Below are the code and all the weights of a small trained network. Each question names an input and a target symbol and asks about switching units off, where a switched-off unit gives its printed mean instead of its output.

import numpy as np


def w(rows, s, z=0):
    codes = np.array(rows[::2]) - 128.0
    scale = np.full(codes.shape[1], s)
    scale[-1] = z or s
    return codes * scale


def norm(h):
    return h / np.sqrt((h * h).mean(-1, keepdims=True) + 1e-5)


def f(y):
    return np.maximum(y, 0)


def softmax(a):
    e = np.exp(a - a.max(-1, keepdims=True))
    return e / e.sum(-1, keepdims=True)


def log_softmax(a):
    a = a - a.max(-1, keepdims=True)
    return a - np.log(np.exp(a).sum(-1, keepdims=True))


def net(x, mask):
    ids = ['ΔΨΩγλπστφ'.index(c) for c in x.split()]
    T = len(ids)
    res = E[ids] + P[:T]
    r = norm(res)
    for j in range(3):
        rows = slice(3 * j, 3 * j + 3)
        q, k, v = (r @ M[0][rows].T for M in (Q, K, V))
        z = softmax(np.where(np.tri(T) > 0, q @ k.T / 3**0.5, -1e9)) @ v
        o = O[0][rows]
        res = res + np.where(mask[j], z, o[:, -1]) @ o[:, :-1]
    y = f(norm(res) @ A[0][:, :-1].T + A[0][:, -1])
    res = res + np.where(mask[3:7], y, B[0][:, -1]) @ B[0][:, :-1]
    return log_softmax(norm(res)[-1] @ U[:, :-1].T + U[:, -1])


Q, K, V, O, A, B = {}, {}, {}, {}, {}, {}
E = w([
[103,5,159,88,182],'Δ',
[139,151,127,138,86],'Ψ',
[23,151,155,114,84],'Ω',
[191,138,62,16,130],'γ',
[108,139,227,143,177],'λ',
[122,162,83,135,169],'π',
[106,212,78,84,111],'σ',
[160,123,107,140,215],'τ',
[135,81,193,54,22],'φ',
],0.026)
P = w([
[193,102,106,186,121],'0',
[153,137,134,12,156],'1',
[153,127,140,24,156],'2',
[150,131,137,23,158],'3',
[156,131,143,26,153],'4',
[144,119,149,27,156],'5',
[151,122,145,21,154],'6',
[151,125,136,21,149],'7',
[158,128,139,18,149],'8',
],0.011)
Q[0] = w([
[91,140,125,3,160],'H1',
[141,118,129,103,138],'H1',
[129,118,131,19,146],'H1',
[154,143,126,155,146],'H2',
[107,133,127,171,149],'H2',
[42,102,136,204,97],'H2',
[113,113,158,75,181],'H3',
[170,182,119,147,112],'H3',
[130,87,198,83,112],'H3',
],0.039)
K[0] = w([
[137,74,66,236,80],'H1',
[169,122,125,149,133],'H1',
[152,121,102,238,101],'H1',
[145,123,161,83,172],'H2',
[94,153,159,82,168],'H2',
[5,169,105,87,138],'H2',
[141,150,93,216,140],'H3',
[117,195,154,61,120],'H3',
[179,106,114,185,72],'H3',
],0.031)
V[0] = w([
[107,71,89,248,171],'H1',
[57,174,118,200,59],'H1',
[9,104,170,86,123],'H1',
[133,81,57,45,173],'H2',
[35,23,50,193,47],'H2',
[102,143,176,132,108],'H2',
[124,33,59,131,146],'H3',
[202,109,184,135,78],'H3',
[195,181,200,87,138],'H3',
],0.011)
O[0] = w([
[126,226,62,104,37,177],'H1',
[29,105,205,61,77,95],'H1',
[229,67,139,94,68,1],'H1',
[198,175,155,96,180,160],'H2',
[22,101,89,2,144,77],'H2',
[82,79,110,169,165,97],'H2',
[120,123,100,50,179,113],'H3',
[112,27,112,143,131,136],'H3',
[170,120,96,216,116,190],'H3',
],0.0078,0.0071)
A[0] = w([
[60,166,234,176,125,140],'N1',
[140,219,177,65,176,74],'N2',
[1,123,80,131,107,52],'N3',
[56,122,82,178,206,2],'N4',
],0.012,0.005)
B[0] = w([
[59,104,173,168,85,217],'N1',
[54,110,205,82,167,254],'N2',
[235,103,1,181,113,237],'N3',
[121,173,111,151,211,160],'N4',
],0.012,0.0061)
U = w([
[225,122,62,34,130,54],'Δ',
[71,236,148,117,101,90],'Ψ',
[204,119,115,235,78,250],'Ω',
[202,135,124,196,246,56],'γ',
[162,91,197,75,34,104],'λ',
[133,2,132,113,203,113],'π',
[77,124,229,200,161,116],'σ',
[123,214,112,158,182,131],'τ',
[46,86,33,155,120,194],'φ',
],0.0078,0.0019)

Each question gives the input, a string of symbols that net reads in full, and the target symbol t.
The units are the heads (3 rows each of Q, K, V and O) and the neurons (one row each of A and B). Each row of codes is followed by its name. A weight is (code - 128) times the scale printed after its matrix; where a second scale follows, it is the last column's (O, A, B and U).
mask holds one flag per unit, heads first, then neurons. A switched-off unit (its flag False) gives its mean, the last column of its rows in O or B, instead of its output. The means were averaged over made-up inputs and are rounded, as every weight is.
A unit's drop is (log p(t) with every unit on - log p(t) with that unit switched off) / (log p(t) with every unit on - log p(t) with every unit switched off).
The circuit of an input: a set's keep is (log p(t) with only the set's units on - log p(t) with every unit switched off) / (log p(t) with every unit on - log p(t) with every unit switched off). Starting from all 7 units, units are removed one at a time, each time the one whose removal leaves the highest keep (on an exact tie, the one counted first), for as long as the keep stays at least 0.8.
units of the circuit, in order: the units of the circuit, biggest drop first
unit that matters most: the unit with the biggest drop
k most important neurons: the k neurons with the biggest drops, biggest first
which heads matter: for each layer, one digit per head in row order, 1 if its drop is at least 0.15 and else 0, layers parted by /
drop when u is switched off: that unit's drop, to one decimal
input Δ σ σ Ψ, target Δ: which heads matter	110
input Ψ Ψ τ λ π Δ, target φ: which heads matter	110
input Ψ π φ Δ φ γ, target φ: which heads matter	110
input φ λ Ψ Δ λ, target π: units of the circuit, in order	[H1, H3]
input λ γ σ σ Δ Ω τ λ, target Ω: most important neuron	[N2]
input σ τ Ψ π Ω σ, target σ: units of the circuit, in order	[H1, H2, N1]
input Δ λ τ Ω, target Δ: units of the circuit, in order	[H1, H3]
input Δ Ψ Ψ Ω σ Ω σ Δ φ, target Δ: units of the circuit, in order	[H1, H3]
input σ Ψ Δ, target σ: which heads matter	111
input Ψ λ π γ Δ, target φ: 2 most important neurons	[N3, N2]
input λ τ γ Ω Ψ γ γ, target Ω: units of the circuit, in order	[H2, H3]
input λ γ Δ Δ Δ Ω, target Ω: units of the circuit, in order	[N3, H3]
input λ π Ψ Δ γ π, target Ω: 2 most important neurons	[N2, N4]
input φ Ψ Δ Ω γ λ φ γ, target π: units of the circuit, in order	[H1, H2]
input π Ω Δ λ φ φ, target Ψ: which heads matter	100
input Δ Δ π τ φ Ω Ψ, target Δ: unit that matters most	H2
input λ λ π Δ π, target Ω: drop when H1 is switched off	0.5
input Ψ φ π γ Δ γ λ γ σ, target φ: drop when H3 is switched off	-0.2
input Δ Ψ γ Δ γ φ, target Δ: drop when H1 is switched off	0.5
input Ψ γ σ Ω, target φ: drop when N3 is switched off	0.5
input λ φ τ, target Ω: most important neuron	[N2]
